Below are the code and all the weights of a small trained network. Each question names an input and a class and asks about switching units off, where a switched-off unit gives its printed mean instead of its output.

import numpy as np


def w(rows, s, z=0):
    codes = np.array(rows[::2]) - 128.0
    scale = np.full(codes.shape[1], s)
    scale[-1] = z or s
    return codes * scale


def f(y):
    return y / 2 * (1 + np.tanh(0.7978845608 * (y + 0.044715 * y**3)))


def log_softmax(a):
    a = a - a.max(-1, keepdims=True)
    return a - np.log(np.exp(a).sum(-1, keepdims=True))


def net(x, mask):
    res = np.array(x, float).reshape(1, 5) / 4 @ E
    y = f(res @ A[0][:, :-1].T + A[0][:, -1])
    res = res + np.where(mask, y, B[0][:, -1]) @ B[0][:, :-1]
    return log_softmax(res[-1] @ U[:, :-1].T + U[:, -1])


A, B = {}, {}
E = w([
[123,92,143,82,145,59,148,159,87,2,159],'x0',
[124,81,174,62,136,102,236,163,107,103,58],'x1',
[252,160,195,118,126,51,130,119,149,194,216],'x2',
[135,96,247,110,124,88,22,64,175,102,73],'x3',
[52,114,180,54,73,121,197,155,61,171,190],'x4',
],0.0067)
A[0] = w([
[137,127,140,152,127,145,6,100,149,169,94,145],'neuron 0',
[171,115,144,103,131,106,237,142,122,98,103,210],'neuron 1',
[130,136,93,134,127,108,112,138,108,79,220,194],'neuron 2',
[134,121,83,153,131,142,87,125,146,91,73,251],'neuron 3',
[85,145,120,121,128,142,133,135,115,160,137,62],'neuron 4',
[214,145,131,145,132,109,104,127,138,128,172,216],'neuron 5',
[155,127,73,143,139,149,97,128,143,52,53,120],'neuron 6',
[119,128,64,132,129,152,185,126,109,136,156,149],'neuron 7',
[114,141,31,180,131,158,107,131,135,184,97,127],'neuron 8',
[66,123,152,124,130,116,66,119,126,22,158,182],'neuron 9',
[69,141,23,148,126,154,163,144,113,148,189,169],'neuron 10',
[252,144,128,147,133,115,71,121,141,166,203,192],'neuron 11',
],0.017,0.0027)
B[0] = w([
[50,227,136,139,132,107,182,187,141,166,118,223],'neuron 0',
[96,157,169,142,133,139,94,104,147,22,131,221],'neuron 1',
[145,143,100,94,129,188,122,113,124,68,117,183],'neuron 2',
[163,162,137,146,133,97,77,103,110,75,112,194],'neuron 3',
[141,86,161,140,145,102,95,122,168,139,136,148],'neuron 4',
[158,69,131,143,115,119,99,86,121,168,138,208],'neuron 5',
[181,146,149,180,118,90,174,86,122,61,129,201],'neuron 6',
[98,74,155,102,124,108,167,171,108,146,152,197],'neuron 7',
[140,149,106,90,130,206,43,95,150,143,142,203],'neuron 8',
[107,75,105,75,129,130,41,158,81,90,154,199],'neuron 9',
[124,7,177,113,126,157,185,104,166,126,136,226],'neuron 10',
[195,35,132,156,131,104,107,88,137,198,104,251],'neuron 11',
],0.02,0.016)
U = w([
[182,21,139,125,107,139,126,78,177,249,138,193],'0',
[200,175,131,227,136,35,89,69,100,101,80,112],'1',
[186,157,25,142,136,140,255,150,85,146,155,29],'2',
[105,251,106,182,158,162,133,126,205,182,83,59],'3',
[188,116,58,99,108,169,153,125,85,140,138,37],'4',
[36,127,185,161,135,49,243,217,173,162,125,39],'5',
[107,120,144,75,138,179,107,106,123,29,165,253],'6',
[54,197,64,79,124,121,67,219,77,154,128,99],'7',
],0.0063,0.0031)

Each question gives the input, the list of numbers given to net, and the class t.
The units are the neurons (one row each of A and B). Each row of codes is followed by its name. A weight is (code - 128) times the scale printed after its matrix; where a second scale follows, it is the last column's (A, B and U).
mask holds one flag per neuron, in row order. A switched-off neuron (its flag False) gives its mean, the last column of its row in B, instead of its output. The means were averaged over made-up inputs and are rounded, as every weight is.
A unit's drop is (log p(t) with every unit on - log p(t) with that unit switched off) / (log p(t) with every unit on - log p(t) with every unit switched off).
The circuit of an input: a set's keep is (log p(t) with only the set's units on - log p(t) with every unit switched off) / (log p(t) with every unit on - log p(t) with every unit switched off). Starting from all 12 units, units are removed one at a time, each time the one whose removal leaves the highest keep (on an exact tie, the one counted first), for as long as the keep stays at least 0.8.
circuit, biggest first: the units of the circuit, biggest drop first
unit that matters most: the unit with the biggest drop
top k neurons: the k neurons with the biggest drops, biggest first
drop of u: that unit's drop, to one decimal
input [-1,-1,-7,6,4], class 7: unit that matters most : neuron 10
input [-1,5,0,-8,5], class 5: top 4 neurons : [neuron 7; neuron 8; neuron 9; neuron 11]
input [4,-8,3,8,-7], class 1: top 3 neurons : [neuron 3; neuron 0; neuron 6]
input [-3,-3,-8,1,3], class 6: top 3 neurons : [neuron 11; neuron 5; neuron 3]
input [-7,0,-8,-1,0], class 6: top 3 neurons : [neuron 11; neuron 5; neuron 8]
input [-4,-4,-3,-1,-2], class 3: circuit, biggest first : [neuron 0; neuron 9]
input [-2,7,-3,-3,1], class 6: top 2 neurons : [neuron 0; neuron 1]
input [3,4,5,-4,-4], class 1: top 4 neurons : [neuron 10; neuron 1; neuron 8; neuron 9]
input [3,-1,-5,4,-1], class 1: top 2 neurons : [neuron 6; neuron 10]
input [-3,5,-2,-7,0], class 6: top 4 neurons : [neuron 11; neuron 1; neuron 5; neuron 0]
input [-4,-7,2,7,6], class 5: top 2 neurons : [neuron 0; neuron 8]
input [-1,-4,-3,-4,-4], class 6: top 3 neurons : [neuron 11; neuron 3; neuron 5]
input [-1,-3,-6,0,-1], class 6: top 2 neurons : [neuron 11; neuron 8]
input [-7,-6,-8,3,-7], class 3: circuit, biggest first : [neuron 0]
input [-6,3,0,8,-1], class 5: top 2 neurons : [neuron 8; neuron 0]
input [6,-7,2,0,-8], class 1: top 2 neurons : [neuron 6; neuron 3]
input [6,5,4,7,-7], class 1: drop of neuron 9 : 0.0
input [-8,-5,-6,5,-3], class 3: drop of neuron 0 : 0.5
input [-3,3,1,0,-3], class 1: drop of neuron 0 : 0.1
input [3,7,-3,-3,-8], class 1: circuit, biggest first : [neuron 6]
